[[  8   5   9   2 -10  12  19 -23]
 [-16 -20 -16   5   9 -13   5 -19]
 [ -5 -10 -25  -7  -1 -14 -24  -5]
 [ 11  11  14  -9  -5  17  -3 -45]
 [ 11  -3  -9  32  15 -20  17 -17]]
->
[[ -5 -10 -25  -7  -1 -14 -24  -5]
 [-16 -20 -16   5   9 -13   5 -19]
 [ 11  -3  -9  32  15 -20  17 -17]
 [  8   5   9   2 -10  12  19 -23]
 [ 11  11  14  -9  -5  17  -3 -45]]

[[  0   9   0   6   2  -8   3  31   5  -7  31   9]
 [-24  12  -3  13 -21   2   5  14  -5   0  -2   3]
 [ -7 -10  -1   0  -4  -6   3  31  -2   0  46  -3]]
->
[[-24  12  -3  13 -21   2   5  14  -5   0  -2   3]
 [ -7 -10  -1   0  -4  -6   3  31  -2   0  46  -3]
 [  0   9   0   6   2  -8   3  31   5  -7  31   9]]

[[  2  -4  -7  -5]
 [-29  24 -11  -1]
 [ 52 -41   9  30]]
->
[[-29  24 -11  -1]
 [  2  -4  -7  -5]
 [ 52 -41   9  30]]

[[-10 -17 -35 -28   9  -2 -25  -8   6]
 [  5  20  25   3  36 -12  18   9  -2]
 [ -2  -6 -37 -26  21  -7 -14   8  -3]
 [ 20 -13  -8  -4  31  -4  10 -21 -35]
 [-19 -18   4 -10 -51 -13 -15 -25  13]
 [ 34  37  39  -9 -21  17  22   3  10]
 [-18 -20 -48 -20  24  -4 -28  -6   5]]
->
[[-18 -20 -48 -20  24  -4 -28  -6   5]
 [ -2  -6 -37 -26  21  -7 -14   8  -3]
 [-10 -17 -35 -28   9  -2 -25  -8   6]
 [ 20 -13  -8  -4  31  -4  10 -21 -35]
 [-19 -18   4 -10 -51 -13 -15 -25  13]
 [  5  20  25   3  36 -12  18   9  -2]
 [ 34  37  39  -9 -21  17  22   3  10]]

[[ 34  10  33]
 [ 33   5 -22]
 [ 12   2 -45]
 [ 34  20 -13]
 [-19  -7  23]
 [-25  -1  20]]
->
[[ 12   2 -45]
 [ 33   5 -22]
 [ 34  20 -13]
 [-25  -1  20]
 [-19  -7  23]
 [ 34  10  33]]

[[  2  -4 -32   3 -26  -6  -2]
 [  1  -5  -9  -2   0 -14  -8]
 [ -2   5 -25  -7   6  23 -13]
 [  3  11 -10  10 -10   6   3]
 [ -1   7 -13   4   5  -2  -2]
 [ -1   5   3 -12  25   6   8]
 [  4   9  -7   8 -15 -17 -16]
 [  3  -8  10  -6  -7   6  -9]
 [  0 -10   6   1 -12  -6   5]
 [ -2  -2   5  -2  42  -9   2]
 [ -2  -3 -19 -11  -8   0 -10]
 [ -1  13   4   0   2  -5  -7]]
->
[[  2  -4 -32   3 -26  -6  -2]
 [ -2   5 -25  -7   6  23 -13]
 [ -2  -3 -19 -11  -8   0 -10]
 [ -1   7 -13   4   5  -2  -2]
 [  3  11 -10  10 -10   6   3]
 [  1  -5  -9  -2   0 -14  -8]
 [  4   9  -7   8 -15 -17 -16]
 [ -1   5   3 -12  25   6   8]
 [ -1  13   4   0   2  -5  -7]
 [ -2  -2   5  -2  42  -9   2]
 [  0 -10   6   1 -12  -6   5]
 [  3  -8  10  -6  -7   6  -9]]
---
[[ 24  -4 -36   5   9  46]
 [-38  -9   4 -19 -15 -23]
 [ 10   4   5   5   4   1]]
->
[[ 24 -38  10]
 [ -4  -9   4]
 [-36   4   5]
 [  5 -19   5]
 [  9 -15   4]
 [ 46 -23   1]]

[[ -2  -1  -3   1]
 [-22  52  19  23]
 [ -1   1   0  -2]
 [  0   2   1   2]
 [  1  -2   0  -2]
 [ -1   1   1   3]
 [  0  -1   0   2]
 [ -1   0   0   0]
 [  1   1   0   1]
 [  0  -1   0   4]
 [  0   0  -2  -2]
 [  3   1   1   0]]
->
[[ -2 -22  -1   0   1  -1   0  -1   1   0   0   3]
 [ -1  52   1   2  -2   1  -1   0   1  -1   0   1]
 [ -3  19   0   1   0   1   0   0   0   0  -2   1]
 [  1  23  -2   2  -2   3   2   0   1   4  -2   0]]

[[ 16 -18 -12  25]
 [ -2   0   2   0]
 [  0  -1   1   2]
 [ 30   1 -26 -31]
 [-37   1  32  35]
 [ 12 -10  -9  11]]
->
[[ 16  -2   0  30 -37  12]
 [-18   0  -1   1   1 -10]
 [-12   2   1 -26  32  -9]
 [ 25   0   2 -31  35  11]]

[[ 38  -1  32  26  18]
 [ 50  11 -29  37  34]]
->
[[ 38  50]
 [ -1  11]
 [ 32 -29]
 [ 26  37]
 [ 18  34]]

[[-49  35  39   1  -4 -46  34]
 [ -1   7   7   0   2  -1  11]
 [-22  21  29   1   6 -22  24]
 [-22  10  13   1  -1 -21  10]
 [ -5 -10 -13  -1   5   7 -11]
 [ 25  -8 -12   2  -6  12  -5]
 [ 23  14  20   0   7  23  20]
 [-11 -30 -34   0   3  -4 -29]
 [-15  31  39  -1   1  -5  30]]
->
[[-49  -1 -22 -22  -5  25  23 -11 -15]
 [ 35   7  21  10 -10  -8  14 -30  31]
 [ 39   7  29  13 -13 -12  20 -34  39]
 [  1   0   1   1  -1   2   0   0  -1]
 [ -4   2   6  -1   5  -6   7   3   1]
 [-46  -1 -22 -21   7  12  23  -4  -5]
 [ 34  11  24  10 -11  -5  20 -29  30]]

[[ -6  25  29   0  20   9]
 [ -7  -4  22  30   4  15]
 [ -8 -30  -5  38 -25  26]
 [-13  -4  -7  -8  -1  -2]
 [  4 -21 -14  27  -6 -31]
 [ -3 -17  -4  -2 -14  -1]
 [-25   1   6  26  17  18]
 [ -6 -22   4   2 -12  20]
 [  6  44  19 -13  33   0]
 [ 21 -37 -26 -49 -20 -26]
 [ 16  28   6  14  36   3]]
->
[[ -6  -7  -8 -13   4  -3 -25  -6   6  21  16]
 [ 25  -4 -30  -4 -21 -17   1 -22  44 -37  28]
 [ 29  22  -5  -7 -14  -4   6   4  19 -26   6]
 [  0  30  38  -8  27  -2  26   2 -13 -49  14]
 [ 20   4 -25  -1  -6 -14  17 -12  33 -20  36]
 [  9  15  26  -2 -31  -1  18  20   0 -26   3]]

[[ 15  -6   3  12  -3   4  -7  14]
 [ -6   6   7   0 -11 -11  -9   5]
 [  9  -2  -5  33  10   5   3  11]
 [  2  -8  -3  10   9   9   9  13]
 [  5   1   1  21  -7   1  -1  -5]
 [  5   1  -3  12  -2  -4   1   9]
 [-13   7  -3 -47   1  -4   2  -7]]
->
[[ 15  -6   9   2   5   5 -13]
 [ -6   6  -2  -8   1   1   7]
 [  3   7  -5  -3   1  -3  -3]
 [ 12   0  33  10  21  12 -47]
 [ -3 -11  10   9  -7  -2   1]
 [  4 -11   5   9   1  -4  -4]
 [ -7  -9   3   9  -1   1   2]
 [ 14   5  11  13  -5   9  -7]]
